In the rows, zero is written as 128.
Group, then class
141; 132; 131; 118; 116; 107; 106; 115; 124; 121; 142; 123; 123; 129; 129; 104; 160; 124; 120; 130; 125; 130; 174; 138; 138  Z844 Z
138; 125; 129; 139; 87; 89; 81; 139; 120; 124; 134; 128; 136; 139; 135; 206; 118; 122; 121; 120; 115; 124; 148; 132; 134  Z646 P
120; 131; 132; 151; 149; 144; 128; 116; 131; 121; 123; 120; 124; 141; 121; 168; 130; 125; 150; 133; 127; 134; 99; 127; 138  Z844 S
133; 124; 129; 140; 135; 127; 128; 137; 121; 127; 117; 144; 131; 121; 132; 129; 138; 130; 148; 139; 126; 129; 127; 135; 137  Z645 X
132; 132; 126; 123; 117; 135; 116; 132; 131; 123; 133; 130; 132; 137; 131; 163; 124; 126; 151; 134; 124; 132; 123; 126; 130  Z844 W
131; 128; 126; 139; 102; 88; 105; 124; 127; 133; 148; 139; 128; 135; 126; 151; 123; 125; 98; 131; 131; 122; 149; 133; 124  Z646 A
132; 129; 131; 131; 121; 113; 135; 159; 127; 136; 115; 127; 132; 129; 132; 131; 127; 129; 143; 137; 122; 124; 128; 130; 138  Z665 F
134; 130; 130; 134; 129; 137; 123; 123; 123; 131; 125; 157; 128; 128; 129; 132; 126; 133; 142; 130; 122; 125; 94; 132; 137  Z645 X
150; 131; 129; 147; 114; 85; 97; 116; 125; 138; 134; 141; 126; 123; 131; 98; 141; 125; 104; 128; 125; 113; 173; 137; 133  Z646 V
126; 128; 127; 137; 101; 124; 124; 165; 126; 137; 131; 122; 133; 120; 126; 143; 130; 129; 130; 126; 118; 126; 128; 128; 138  Z665 L
129; 128; 128; 142; 142; 146; 127; 129; 113; 130; 117; 153; 129; 129; 129; 141; 126; 128; 141; 134; 122; 124; 91; 129; 141  Z645 J
132; 125; 125; 129; 123; 114; 125; 156; 125; 128; 132; 129; 124; 131; 128; 151; 134; 125; 137; 129; 123; 126; 134; 132; 137  Z665 F
131; 128; 127; 137; 123; 133; 128; 156; 124; 131; 118; 121; 133; 122; 129; 123; 136; 126; 147; 128; 123; 127; 120; 130; 132  Z665 Q
137; 131; 130; 128; 107; 121; 107; 132; 139; 124; 141; 110; 136; 132; 130; 161; 123; 128; 148; 127; 127; 128; 146; 125; 125  Z844 Z
122; 122; 127; 137; 134; 147; 129; 141; 118; 125; 116; 143; 128; 126; 127; 157; 139; 129; 137; 139; 126; 128; 103; 133; 139  Z645 H
120; 123; 128; 133; 101; 97; 121; 146; 124; 129; 133; 125; 132; 135; 130; 183; 117; 128; 136; 133; 117; 125; 165; 133; 138  Z645 H
127; 129; 127; 105; 125; 132; 133; 141; 138; 127; 129; 135; 132; 127; 138; 120; 118; 130; 164; 134; 120; 129; 144; 127; 144  Z844 W
129; 129; 130; 123; 145; 142; 128; 123; 129; 119; 134; 125; 122; 122; 124; 135; 163; 127; 146; 134; 133; 137; 137; 130; 140  Z844 S
138; 127; 126; 126; 118; 109; 120; 135; 122; 125; 137; 138; 125; 126; 129; 136; 150; 134; 125; 131; 126; 125; 137; 135; 139  Z645 H
130; 130; 131; 112; 117; 135; 119; 131; 131; 122; 134; 121; 128; 128; 129; 129; 148; 128; 126; 127; 130; 133; 136; 133; 134  Z844 S
136; 129; 129; 148; 135; 141; 112; 116; 120; 131; 121; 150; 122; 129; 126; 130; 134; 125; 110; 122; 130; 121; 70; 134; 129  Z646 A
137; 126; 128; 124; 124; 132; 132; 151; 124; 128; 113; 135; 127; 120; 134; 88; 137; 131; 135; 131; 126; 126; 121; 128; 130  Z665 Q

Group, then class
130; 134; 101; 125; 124; 132; 112; 130; 143; 138; 106; 139; 133; 124; 139; 135; 137; 166; 137; 125; 115; 121; 111; 118; 112  <52> B
124; 123; 120; 127; 119; 136; 116; 132; 142; 114; 101; 138; 127; 134; 124; 130; 132; 154; 132; 119; 112; 122; 120; 124; 119  <52> B
127; 117; 135; 132; 118; 124; 99; 115; 128; 121; 96; 143; 130; 130; 131; 132; 134; 136; 129; 104; 96; 119; 126; 120; 134  <51> Y
109; 128; 129; 145; 126; 126; 124; 110; 140; 125; 113; 139; 131; 121; 123; 137; 117; 138; 134; 95; 97; 134; 136; 123; 122  <51> C
123; 132; 121; 132; 128; 135; 109; 113; 128; 120; 119; 138; 113; 119; 133; 142; 131; 138; 122; 150; 109; 140; 127; 125; 127  <51> C
125; 119; 127; 140; 122; 138; 112; 113; 136; 115; 108; 140; 124; 121; 130; 135; 126; 146; 121; 100; 85; 142; 136; 115; 112  <51> Y
113; 127; 117; 121; 128; 139; 108; 147; 135; 112; 109; 138; 136; 137; 136; 140; 119; 154; 133; 109; 108; 128; 134; 133; 123  <52> N
121; 119; 118; 126; 124; 130; 129; 121; 128; 126; 112; 134; 125; 130; 125; 133; 131; 152; 133; 119; 114; 126; 128; 122; 126  <52> N
112; 129; 137; 124; 126; 126; 133; 88; 126; 130; 98; 142; 97; 132; 138; 134; 128; 177; 114; 98; 93; 118; 139; 121; 122  <52> B
134; 124; 128; 118; 150; 134; 121; 120; 139; 118; 114; 137; 122; 129; 135; 130; 132; 172; 127; 106; 107; 130; 126; 126; 119  <52> B
121; 129; 130; 127; 123; 124; 122; 101; 131; 116; 106; 143; 124; 120; 128; 135; 124; 135; 125; 78; 87; 141; 130; 114; 117  <51> Y
116; 127; 117; 122; 124; 131; 123; 116; 130; 110; 108; 145; 137; 121; 136; 141; 131; 157; 124; 105; 96; 129; 130; 129; 118  <52> N
130; 135; 129; 138; 124; 136; 111; 136; 140; 120; 114; 131; 148; 129; 130; 128; 129; 124; 130; 118; 119; 140; 125; 117; 110  <51> C
131; 136; 120; 122; 123; 135; 106; 131; 136; 111; 115; 135; 123; 123; 136; 145; 134; 156; 128; 122; 114; 131; 144; 123; 111  <52> B
120; 135; 127; 114; 127; 134; 97; 119; 141; 120; 104; 142; 114; 115; 141; 139; 134; 135; 130; 122; 111; 127; 125; 120; 117  <52> N
114; 119; 121; 145; 131; 116; 140; 104; 123; 132; 107; 138; 136; 124; 125; 131; 124; 143; 130; 97; 82; 139; 147; 120; 127  <51> C
122; 122; 138; 148; 130; 127; 123; 106; 132; 110; 117; 142; 96; 125; 129; 131; 124; 139; 122; 96; 106; 137; 132; 121; 120  <51> C
126; 135; 128; 119; 119; 133; 112; 113; 143; 131; 103; 138; 109; 122; 130; 141; 148; 154; 134; 116; 109; 136; 127; 122; 120  <52> N
144; 135; 120; 113; 116; 132; 97; 134; 153; 102; 109; 134; 122; 126; 149; 132; 144; 161; 132; 133; 118; 114; 119; 122; 114  <52> N
